Here is a tiny trained network, its code and every weight. The questions are about switching its units off for an input and a class, where a switched-off unit gives its printed mean instead of its output.

import numpy as np


def w(rows, s, z=0):
    codes = np.array(rows[::2]) - 128.0
    scale = np.full(codes.shape[1], s)
    scale[-1] = z or s
    return codes * scale


def norm(h):
    return h / np.sqrt((h * h).mean(-1, keepdims=True) + 1e-5)


def f(y):
    return y / 2 * (1 + np.tanh(0.7978845608 * (y + 0.044715 * y**3)))


def log_softmax(a):
    a = a - a.max(-1, keepdims=True)
    return a - np.log(np.exp(a).sum(-1, keepdims=True))


def net(x, mask):
    res = np.array(x, float).reshape(1, 2) / 4 @ E
    u = 0
    for l in range(2):
        y = f(norm(res) @ A[l][:, :-1].T + A[l][:, -1])
        res = res + np.where(mask[u : u + 8], y, B[l][:, -1]) @ B[l][:, :-1]
        u += 8
    return log_softmax(norm(res)[-1] @ U[:, :-1].T + U[:, -1])


A, B = {}, {}
E = w([
[80,51,187,181],'x0',
[2,144,215,93],'x1',
],0.0069)
A[0] = w([
[88,152,250,136,90],'L0N0',
[44,168,151,89,69],'L0N1',
[114,114,122,117,99],'L0N2',
[121,67,154,113,93],'L0N3',
[165,96,100,144,252],'L0N4',
[115,141,180,209,104],'L0N5',
[104,151,105,156,44],'L0N6',
[147,158,138,124,198],'L0N7',
],0.012,0.0023)
B[0] = w([
[152,159,146,150,254],'L0N0',
[202,51,140,129,235],'L0N1',
[184,115,155,112,125],'L0N2',
[24,78,2,42,151],'L0N3',
[15,168,225,165,204],'L0N4',
[197,137,19,171,165],'L0N5',
[155,52,129,40,116],'L0N6',
[82,86,78,238,153],'L0N7',
],0.0062,0.0063)
A[1] = w([
[1,193,140,105,71],'L1N0',
[227,171,173,91,182],'L1N1',
[84,158,236,158,232],'L1N2',
[75,246,101,121,125],'L1N3',
[96,105,232,117,146],'L1N4',
[121,187,88,226,7],'L1N5',
[20,129,157,214,160],'L1N6',
[176,247,94,5,12],'L1N7',
],0.0097,0.0012)
B[1] = w([
[152,56,31,251,146],'L1N0',
[69,113,94,132,198],'L1N1',
[167,182,83,179,219],'L1N2',
[97,67,78,121,179],'L1N3',
[162,173,165,112,206],'L1N4',
[150,147,198,134,224],'L1N5',
[103,110,120,43,253],'L1N6',
[95,104,178,67,211],'L1N7',
],0.011,0.006)
U = w([
[16,84,182,35,255],'0',
[168,219,255,178,2],'1',
[115,86,73,220,139],'2',
],0.016,0.00053)

Each question gives the input, the list of numbers given to net, and the class t.
The units are the neurons (one row each of A and B). Each row of codes is followed by its name. A weight is (code - 128) times the scale printed after its matrix; where a second scale follows, it is the last column's (A, B and U).
mask holds one flag per neuron, layer by layer. A switched-off neuron (its flag False) gives its mean, the last column of its row in B, instead of its output. The means were averaged over made-up inputs and are rounded, as every weight is.
A unit's drop is (log p(t) with every unit on - log p(t) with that unit switched off) / (log p(t) with every unit on - log p(t) with every unit switched off).
The circuit of an input: a set's keep is (log p(t) with only the set's units on - log p(t) with every unit switched off) / (log p(t) with every unit on - log p(t) with every unit switched off). Starting from the 12 units with the biggest drops (on a tie, the unit counted first), units are removed one at a time, each time the one whose removal leaves the highest keep (on an exact tie, the one counted first), for as long as the keep stays at least 0.8.
circuit, biggest first: the units of the circuit, biggest drop first
most important unit: the unit with the biggest drop
top k neurons: the k neurons with the biggest drops, biggest first
k most important neurons of layer l: the k neurons of layer l with the biggest drops, biggest first
drop when u is switched off: that unit's drop, to one decimal
input [1,-1], class 2: circuit, biggest first => L1N0; L0N4
input [8,-5], class 0: circuit, biggest first => L0N4; L1N6
input [7,-7], class 0: circuit, biggest first => L0N4; L1N6; L0N1
input [-1,4], class 1: most important neuron of layer 0 => L0N1
input [6,-6], class 0: circuit, biggest first => L1N6; L0N4
input [-1,-1], class 2: circuit, biggest first => L0N1; L1N0
input [-6,8], class 1: 2 most important neurons of layer 0 => L0N1; L0N5
input [3,-1], class 2: 2 most important neurons of layer 0 => L0N3; L0N1
input [-1,0], class 2: circuit, biggest first => L1N0; L0N1
input [-7,-6], class 0: circuit, biggest first => L1N7; L1N2
input [1,4], class 1: top 2 neurons => L1N6; L0N1
input [-1,3], class 2: top 3 neurons => L0N4; L1N6; L1N5
input [7,-6], class 0: 4 most important neurons of layer 0 => L0N4; L0N0; L0N3; L0N1
input [4,7], class 1: 2 most important neurons of layer 1 => L1N4; L1N2
input [-6,-1], class 0: circuit, biggest first => L1N7
input [0,2], class 2: top 3 neurons => L0N4; L1N6; L1N7
input [1,0], class 2: top 3 neurons => L0N3; L1N6; L1N7
input [-7,8], class 1: top 2 neurons => L0N1; L0N3
input [4,-3], class 0: top 3 neurons => L1N6; L0N5; L0N3
input [6,8], class 1: top 3 neurons => L1N4; L0N0; L1N3
input [2,-4], class 1: most important unit => L0N3
input [-2,0], class 2: top 2 neurons => L0N1; L1N0
input [-3,2], class 2: top 2 neurons => L0N1; L0N4
input [-3,3], class 2: 3 most important neurons of layer 1 => L1N7; L1N6; L1N5
input [6,-8], class 1: 2 most important neurons of layer 0 => L0N4; L0N1
input [-3,-2], class 2: top 2 neurons => L0N1; L0N4
input [-5,8], class 1: most important neuron of layer 0 => L0N1
input [8,-6], class 0: top 2 neurons => L0N4; L1N6
input [-5,7], class 1: 2 most important neurons of layer 0 => L0N1; L0N5
input [-7,-1], class 0: drop when L1N7 is switched off => 0.5
